Below is a small trained network, with its code and all its weights. Each question gives an input and a class and asks what happens when units are switched off, that is, made to give their printed mean instead of their output.

import numpy as np


def w(rows, s, z=0):
    codes = np.array(rows[::2]) - 128.0
    scale = np.full(codes.shape[1], s)
    scale[-1] = z or s
    return codes * scale


def f(y):
    return y / 2 * (1 + np.tanh(0.7978845608 * (y + 0.044715 * y**3)))


def log_softmax(a):
    a = a - a.max(-1, keepdims=True)
    return a - np.log(np.exp(a).sum(-1, keepdims=True))


def net(x, mask):
    res = np.array(x, float).reshape(1, 4) / 4 @ E
    y = f(res @ A[0][:, :-1].T + A[0][:, -1])
    res = res + np.where(mask, y, B[0][:, -1]) @ B[0][:, :-1]
    return log_softmax(res[-1] @ U[:, :-1].T + U[:, -1])


A, B = {}, {}
E = w([
[43,123,140,130,44,186,54,197,79,35],'x0',
[198,120,66,160,200,116,65,100,49,30],'x1',
[34,213,134,115,179,112,221,58,50,52],'x2',
[69,50,146,145,117,6,137,177,182,34],'x3',
],0.012)
A[0] = w([
[75,60,143,184,133,4,156,140,146,53,141],'N1',
[122,158,73,147,193,142,139,155,126,86,82],'N2',
[136,152,100,164,128,211,92,101,71,178,191],'N3',
[90,151,173,95,107,132,179,134,150,157,100],'N4',
[90,190,121,103,135,112,163,64,97,73,119],'N5',
[156,147,78,132,181,136,107,136,106,72,126],'N6',
[67,117,154,151,83,172,113,136,47,92,47],'N7',
[163,134,85,131,160,94,106,103,99,53,124],'N8',
[48,179,121,108,166,101,196,89,45,102,93],'N9',
[186,118,127,102,99,142,101,160,145,134,107],'N10',
[183,161,126,122,195,40,179,87,147,150,4],'N11',
[141,201,141,126,129,207,142,94,84,138,76],'N12',
[83,132,198,93,100,156,178,115,153,142,145],'N13',
[182,125,102,127,145,132,119,75,84,70,77],'N14',
[106,127,118,132,78,177,108,162,152,91,44],'N15',
[108,162,146,151,107,125,83,181,59,108,66],'N16',
[132,163,103,131,137,83,94,123,82,123,134],'N17',
[170,67,89,177,120,129,62,90,122,124,133],'N18',
],0.012,0.0027)
B[0] = w([
[120,92,150,36,213,255,168,153,5,63,254],'N1',
[112,112,84,142,88,99,149,103,189,78,173],'N2',
[107,119,174,41,183,171,180,169,77,125,217],'N3',
[63,161,117,112,54,77,187,46,134,111,195],'N4',
[201,31,212,109,92,111,101,210,228,167,224],'N5',
[98,221,80,99,55,123,171,129,159,111,192],'N6',
[184,151,70,215,190,63,54,39,76,201,210],'N7',
[38,132,76,120,94,111,175,82,141,111,204],'N8',
[205,49,161,145,68,153,39,170,216,162,253],'N9',
[98,65,132,167,125,152,116,168,222,148,173],'N10',
[230,244,131,219,200,98,60,84,86,179,209],'N11',
[96,74,157,62,211,229,176,108,75,103,216],'N12',
[72,156,35,88,59,68,158,60,149,40,204],'N13',
[79,192,97,116,90,116,146,85,148,49,196],'N14',
[198,163,78,158,148,61,116,129,108,195,182],'N15',
[201,204,170,176,177,52,68,124,74,129,183],'N16',
[88,130,92,76,73,108,145,129,141,147,164],'N17',
[125,60,150,92,63,89,125,133,231,80,180],'N18',
],0.0078,0.02)
U = w([
[108,119,164,70,226,238,146,138,30,129,219],'0',
[185,56,171,148,62,125,64,176,220,171,103],'1',
[52,213,89,124,32,87,150,66,140,118,150],'2',
[205,226,126,246,235,63,59,72,60,184,4],'3',
],0.012,0.002)

Each question gives the input, the list of numbers given to net, and the class t.
The units are the neurons (one row each of A and B). Each row of codes is followed by its name. A weight is (code - 128) times the scale printed after its matrix; where a second scale follows, it is the last column's (A, B and U).
mask holds one flag per neuron, in row order. A switched-off neuron (its flag False) gives its mean, the last column of its row in B, instead of its output. The means were averaged over made-up inputs and are rounded, as every weight is.
A unit's drop is (log p(t) with every unit on - log p(t) with that unit switched off) / (log p(t) with every unit on - log p(t) with every unit switched off).
The circuit of an input: a set's keep is (log p(t) with only the set's units on - log p(t) with every unit switched off) / (log p(t) with every unit on - log p(t) with every unit switched off). Starting from the 12 units with the biggest drops (on a tie, the unit counted first), units are removed one at a time, each time the one whose removal leaves the highest keep (on an exact tie, the one counted first), for as long as the keep stays at least 0.8.
units of the circuit, in order: the units of the circuit, biggest drop first
most important unit: the unit with the biggest drop
top k neurons: the k neurons with the biggest drops, biggest first
drop of u: that unit's drop, to one decimal
input [-3,-6,6,5], class 1: most important unit -> N9
input [7,-6,0,0], class 3: units of the circuit, in order -> [N7 N15]
input [-6,-1,4,4], class 3: top 2 neurons -> [N11 N12]
input [3,6,6,5], class 1: top 2 neurons -> [N9 N5]
input [-5,-3,0,-4], class 3: top 2 neurons -> [N1 N11]
input [-4,6,1,-7], class 0: top 2 neurons -> [N12 N3]
input [7,-1,5,2], class 3: top 2 neurons -> [N7 N16]
input [1,6,-4,6], class 0: top 3 neurons -> [N1 N13 N4]
input [6,2,5,-1], class 3: top 3 neurons -> [N7 N16 N18]
input [-3,-8,5,-7], class 2: top 3 neurons -> [N13 N4 N1]
input [-4,-5,5,-3], class 1: top 3 neurons -> [N9 N5 N1]
input [-8,-8,-5,-7], class 2: top 4 neurons -> [N1 N4 N13 N7]
input [3,5,0,-4], class 2: top 3 neurons -> [N1 N6 N14]
input [1,-5,8,-5], class 1: units of the circuit, in order -> [N9]
input [5,-5,0,5], class 0: top 2 neurons -> [N1 N11]
input [-8,-5,7,-1], class 3: top 2 neurons -> [N11 N18]
input [6,2,4,0], class 3: top 2 neurons -> [N7 N16]
input [5,4,5,-4], class 1: drop of N11 -> 0.4
input [8,5,6,-5], class 3: drop of N7 -> 1.9
input [7,-5,5,5], class 3: drop of N7 -> 0.7
input [2,4,6,0], class 1: units of the circuit, in order -> [N9]
input [-4,-3,2,1], class 3: drop of N11 -> 1.0
